Here is a tiny trained network, its code and every weight. The questions are about switching its units off for an input and a target symbol, where a switched-off unit gives its printed mean instead of its output.

import numpy as np


def w(rows, s, z=0):
    codes = np.array(rows[::2]) - 128.0
    scale = np.full(codes.shape[1], s)
    scale[-1] = z or s
    return codes * scale


def norm(h):
    return h / np.sqrt((h * h).mean(-1, keepdims=True) + 1e-5)


def f(y):
    return y / 2 * (1 + np.tanh(0.7978845608 * (y + 0.044715 * y**3)))


def softmax(a):
    e = np.exp(a - a.max(-1, keepdims=True))
    return e / e.sum(-1, keepdims=True)


def log_softmax(a):
    a = a - a.max(-1, keepdims=True)
    return a - np.log(np.exp(a).sum(-1, keepdims=True))


def net(x, mask):
    ids = ['ΔΞβεπστω'.index(c) for c in x.split()]
    T = len(ids)
    res = E[ids] + P[:T]
    u = 0
    for l in range(3):
        r = norm(res)
        for j in range(2):
            rows = slice(3 * j, 3 * j + 3)
            q, k, v = (r @ M[l][rows].T for M in (Q, K, V))
            z = softmax(np.where(np.tri(T) > 0, q @ k.T / 3**0.5, -1e9)) @ v
            o = O[l][rows]
            res = res + np.where(mask[u + j], z, o[:, -1]) @ o[:, :-1]
        u += 2
        y = f(norm(res) @ A[l][:, :-1].T + A[l][:, -1])
        res = res + np.where(mask[u : u + 8], y, B[l][:, -1]) @ B[l][:, :-1]
        u += 8
    return log_softmax(norm(res)[-1] @ U[:, :-1].T + U[:, -1])


Q, K, V, O, A, B = {}, {}, {}, {}, {}, {}
E = w([
[189,190,114,179,118,95,90],'Δ',
[162,6,125,76,88,88,166],'Ξ',
[132,117,116,90,171,90,215],'β',
[56,144,100,52,87,138,129],'ε',
[57,71,83,145,115,187,98],'π',
[123,97,140,126,66,181,124],'σ',
[153,96,149,170,168,193,133],'τ',
[92,105,128,140,53,125,180],'ω',
],0.0021)
P = w([
[236,48,1,39,155,157,230],'0',
[203,66,43,53,141,155,202],'1',
[164,84,57,79,133,184,173],'2',
[134,82,70,79,132,190,138],'3',
[105,74,78,78,131,165,113],'4',
[97,73,85,87,123,154,99],'5',
[81,66,98,98,113,144,90],'6',
[73,62,98,98,112,146,76],'7',
[61,60,111,100,96,124,84],'8',
[55,63,116,112,98,120,64],'9',
[45,61,113,113,105,116,55],'10',
[41,57,112,121,102,120,49],'11',
[38,63,119,120,104,115,38],'12',
],0.00055)
Q[0] = w([
[218,142,198,177,216,116,154],'0.h1',
[40,59,46,70,92,131,187],'0.h1',
[17,3,96,162,136,237,113],'0.h1',
[175,171,147,77,165,89,213],'0.h2',
[168,126,162,156,199,145,158],'0.h2',
[93,125,119,111,65,94,104],'0.h2',
],0.0035)
K[0] = w([
[117,67,222,85,220,185,192],'0.h1',
[207,205,39,174,114,2,168],'0.h1',
[237,166,140,250,155,143,96],'0.h1',
[99,115,222,63,89,130,169],'0.h2',
[105,81,167,117,185,174,145],'0.h2',
[159,169,142,142,88,79,114],'0.h2',
],0.0045)
V[0] = w([
[143,118,159,138,61,132,139],'0.h1',
[213,171,96,186,130,101,72],'0.h1',
[124,85,149,138,220,187,175],'0.h1',
[97,110,149,124,151,113,217],'0.h2',
[199,179,147,177,127,162,156],'0.h2',
[206,253,124,194,95,30,5],'0.h2',
],0.002)
O[0] = w([
[154,137,139,176,56,153,178,127],'0.h1',
[254,112,130,164,233,115,117,127],'0.h1',
[28,25,105,101,164,172,69,125],'0.h1',
[168,63,165,52,100,234,169,132],'0.h2',
[78,90,21,139,84,62,192,84],'0.h2',
[10,215,97,222,57,119,11,4],'0.h2',
],0.0013,0.0027)
A[0] = w([
[227,103,208,95,164,150,156,134],'0.n1',
[250,181,130,154,180,2,142,12],'0.n2',
[136,153,123,156,116,149,141,160],'0.n3',
[210,135,136,154,192,106,137,1],'0.n4',
[39,198,156,205,20,81,50,118],'0.n5',
[52,170,117,151,132,128,61,75],'0.n6',
[207,129,115,104,107,161,175,156],'0.n7',
[43,103,159,113,106,126,133,90],'0.n8',
],0.0032,0.0006)
B[0] = w([
[156,148,102,211,66,39,50,254],'0.n1',
[217,177,26,126,166,182,135,99],'0.n2',
[158,86,131,63,168,119,97,103],'0.n3',
[188,172,105,98,28,107,113,76],'0.n4',
[7,118,144,146,37,234,41,146],'0.n5',
[122,142,184,111,93,78,45,94],'0.n6',
[133,132,174,207,163,72,32,249],'0.n7',
[201,202,72,199,151,124,118,192],'0.n8',
],0.0017,0.00096)
Q[1] = w([
[96,210,175,123,100,129,167],'1.h1',
[50,148,73,180,129,203,57],'1.h1',
[195,37,94,75,139,65,174],'1.h1',
[174,14,115,163,145,198,93],'1.h2',
[112,245,148,93,95,18,211],'1.h2',
[228,220,109,205,72,4,237],'1.h2',
],0.0042)
K[1] = w([
[163,136,203,120,133,90,187],'1.h1',
[75,45,132,75,182,158,199],'1.h1',
[104,188,58,147,83,179,31],'1.h1',
[182,161,114,189,74,172,37],'1.h2',
[86,55,177,80,222,64,253],'1.h2',
[183,69,254,171,235,23,205],'1.h2',
],0.0044)
V[1] = w([
[57,70,178,150,187,186,114],'1.h1',
[19,72,174,164,153,196,136],'1.h1',
[71,81,209,65,68,58,140],'1.h1',
[229,146,10,221,209,179,66],'1.h2',
[78,103,110,106,214,211,87],'1.h2',
[131,26,127,223,55,212,135],'1.h2',
],0.0013)
O[1] = w([
[186,66,147,73,133,62,204,193],'1.h1',
[185,61,138,88,148,57,175,173],'1.h1',
[134,92,78,70,130,108,201,173],'1.h1',
[137,226,92,68,79,100,190,94],'1.h2',
[160,117,117,205,107,160,154,255],'1.h2',
[32,202,91,226,144,63,4,226],'1.h2',
],0.0019,0.00054)
A[1] = w([
[110,141,99,192,181,157,144,178],'1.n1',
[254,207,236,135,141,81,129,98],'1.n2',
[36,168,83,77,114,89,184,196],'1.n3',
[155,90,116,58,166,172,203,145],'1.n4',
[108,114,68,152,86,113,148,149],'1.n5',
[198,112,94,118,168,93,191,2],'1.n6',
[144,180,63,114,140,178,109,159],'1.n7',
[117,72,238,173,129,150,115,227],'1.n8',
],0.0026,0.00083)
B[1] = w([
[183,73,126,46,68,98,119,130],'1.n1',
[124,69,4,161,98,147,141,99],'1.n2',
[226,119,60,182,111,186,149,174],'1.n3',
[130,172,174,173,123,66,65,250],'1.n4',
[176,85,163,126,154,115,110,148],'1.n5',
[60,191,145,116,90,199,61,152],'1.n6',
[216,58,67,216,93,87,182,135],'1.n7',
[171,231,94,134,127,131,135,173],'1.n8',
],0.0023,0.0018)
Q[2] = w([
[195,210,176,77,105,128,203],'2.h1',
[47,110,149,137,129,41,48],'2.h1',
[183,210,186,174,131,140,101],'2.h1',
[230,108,8,149,86,71,1],'2.h2',
[130,164,129,180,122,140,34],'2.h2',
[21,155,208,146,168,214,145],'2.h2',
],0.005)
K[2] = w([
[221,190,173,125,113,72,127],'2.h1',
[67,53,93,116,39,128,73],'2.h1',
[210,146,129,200,108,32,112],'2.h1',
[36,128,46,78,15,241,3],'2.h2',
[187,183,47,155,96,199,159],'2.h2',
[201,135,84,177,205,60,238],'2.h2',
],0.0049)
V[2] = w([
[118,224,157,102,126,132,236],'2.h1',
[104,145,132,50,104,197,119],'2.h1',
[189,92,141,55,214,76,208],'2.h1',
[109,136,100,101,6,212,164],'2.h2',
[170,82,104,129,49,101,160],'2.h2',
[85,164,101,133,38,174,78],'2.h2',
],0.0015)
O[2] = w([
[116,28,20,202,94,9,71,38],'2.h1',
[171,220,65,169,78,223,162,138],'2.h1',
[143,135,126,91,231,37,240,251],'2.h1',
[103,95,211,45,243,52,216,107],'2.h2',
[76,179,145,179,163,152,194,184],'2.h2',
[194,59,188,66,186,90,195,70],'2.h2',
],0.0011,0.0013)
A[2] = w([
[172,92,104,145,126,86,101,108],'2.n1',
[109,120,139,134,85,184,137,31],'2.n2',
[53,135,155,156,90,81,45,129],'2.n3',
[188,149,158,132,187,129,73,73],'2.n4',
[95,196,234,93,120,109,34,14],'2.n5',
[46,151,97,2,87,148,167,2],'2.n6',
[152,99,93,127,135,139,158,191],'2.n7',
[88,193,106,124,124,134,126,58],'2.n8',
],0.0043,0.003)
B[2] = w([
[164,187,117,142,123,165,135,152],'2.n1',
[126,78,91,114,182,2,203,74],'2.n2',
[161,195,232,163,194,139,124,120],'2.n3',
[139,104,226,149,178,106,182,174],'2.n4',
[16,181,114,74,55,70,35,137],'2.n5',
[149,146,166,72,92,200,193,184],'2.n6',
[100,177,153,139,95,108,94,249],'2.n7',
[213,81,191,147,115,127,160,72],'2.n8',
],0.0031,0.0015)
U = w([
[211,234,18,227,41,198,37,151],'Δ',
[236,6,118,63,43,25,83,36],'Ξ',
[122,226,11,62,246,21,207,110],'β',
[125,163,139,13,37,244,224,187],'ε',
[33,22,23,126,202,221,49,81],'π',
[33,227,187,67,102,37,21,243],'σ',
[193,160,253,210,235,157,155,146],'τ',
[46,91,101,244,17,55,245,8],'ω',
],0.0055,0.0014)

Each question gives the input, a string of symbols that net reads in full, and the target symbol t.
The units are the heads (3 rows each of Q, K, V and O) and the neurons (one row each of A and B). Each row of codes is followed by its name. A weight is (code - 128) times the scale printed after its matrix; where a second scale follows, it is the last column's (O, A, B and U).
mask holds one flag per unit, layer by layer, with each layer's heads first. A switched-off unit (its flag False) gives its mean, the last column of its rows in O or B, instead of its output. The means were averaged over made-up inputs and are rounded, as every weight is.
A unit's drop is (log p(t) with every unit on - log p(t) with that unit switched off) / (log p(t) with every unit on - log p(t) with every unit switched off).
The circuit of an input: a set's keep is (log p(t) with only the set's units on - log p(t) with every unit switched off) / (log p(t) with every unit on - log p(t) with every unit switched off). Starting from the 12 units with the biggest drops (on a tie, the unit counted first), units are removed one at a time, each time the one whose removal leaves the highest keep (on an exact tie, the one counted first), for as long as the keep stays at least 0.8.
circuit, biggest first: the units of the circuit, biggest drop first
most important unit: the unit with the biggest drop
top k neurons: the k neurons with the biggest drops, biggest first
k most important neurons of layer l: the k neurons of layer l with the biggest drops, biggest first
input π β Δ β π ε π β, target σ: most important unit -> 1.n4
input ε ω β π ε Ξ β σ Ξ Δ τ π, target τ: top 4 neurons -> [1.n4, 1.n2, 2.n4, 1.n3]
input π Δ ω ε, target Δ: circuit, biggest first -> [0.h1, 1.n7, 1.h1]
input Ξ σ τ τ β π Δ π ε ε β ω, target Δ: 2 most important neurons of layer 2 -> [2.n4, 2.n6]
input ε π σ Δ Ξ ε σ ε τ, target Δ: top 4 neurons -> [0.n1, 1.n2, 0.n5, 1.n4]
input τ Δ ε ε ε ε ε π, target Δ: circuit, biggest first -> [0.h1, 1.h2, 0.h2, 0.n5]
input Δ Δ ε π τ β π Δ, target σ: top 3 neurons -> [0.n5, 2.n5, 0.n6]
input ε ω Ξ ε τ π π β β β τ π ε, target ε: top 2 neurons -> [2.n6, 1.n3]
input Δ ε τ σ, target Δ: circuit, biggest first -> [0.h1, 1.n2, 0.n1]
input ω π τ Δ β π σ β π Ξ τ β, target σ: top 4 neurons -> [1.n6, 2.n5, 1.n7, 1.n4]
input π ε β ω τ Ξ τ ε ε τ Δ ω, target τ: top 3 neurons -> [0.n2, 1.n7, 2.n3]
input σ τ ω Δ Ξ π ω, target τ: 3 most important neurons of layer 0 -> [0.n7, 0.n2, 0.n8]
input ε ε Ξ τ σ σ Δ π, target Δ: top 2 neurons -> [0.n2, 1.n7]
input ε Δ π ε ε π Ξ ε ε π, target σ: 3 most important neurons of layer 0 -> [0.n1, 0.n2, 0.n4]
input ε π β τ β π π ε, target ε: most important unit -> 0.h1
input β ε τ Δ τ σ ε, target τ: 3 most important neurons of layer 1 -> [1.n3, 1.n4, 1.n2]
input β σ β ε π ε ε Δ ω Ξ, target Δ: 3 most important neurons of layer 1 -> [1.n2, 1.n4, 1.n8]
input ω π Δ Ξ ε ε, target τ: 2 most important neurons of layer 1 -> [1.n3, 1.n7]
input ε Δ ε ε β ω Δ β Δ, target σ: top 3 neurons -> [0.n5, 0.n6, 2.n5]
input ε π ε σ β Δ ε β, target τ: most important unit -> 1.h2
input ω Δ ω π π π ε ε ε ε β, target Δ: top 2 neurons -> [0.n1, 1.n2]
input β π σ σ π σ τ ε ε Δ Ξ Ξ, target τ: top 3 neurons -> [2.n3, 0.n2, 1.n3]
input Δ π β ε β, target τ: top 3 neurons -> [1.n4, 1.n2, 2.n4]
input ε π π ε Δ β π, target σ: top 3 neurons -> [1.n6, 1.n4, 2.n5]
input τ π Δ π Ξ Ξ τ β τ, target σ: top 2 neurons -> [1.n3, 0.n8]
input σ β π ε ε ε Δ β ε ε π, target τ: top 3 neurons -> [1.n4, 0.n1, 0.n5]
input σ ε τ τ ε β Δ τ ε π ε ε Ξ, target Δ: most important unit -> 0.h1
input π Ξ Ξ ε Δ σ π ε σ, target τ: 3 most important neurons of layer 1 -> [1.n2, 1.n3, 1.n7]
input Δ ε β ε π ε ε π ε ε ε ε τ, target Δ: top 4 neurons -> [0.n1, 1.n2, 0.n5, 0.n4]
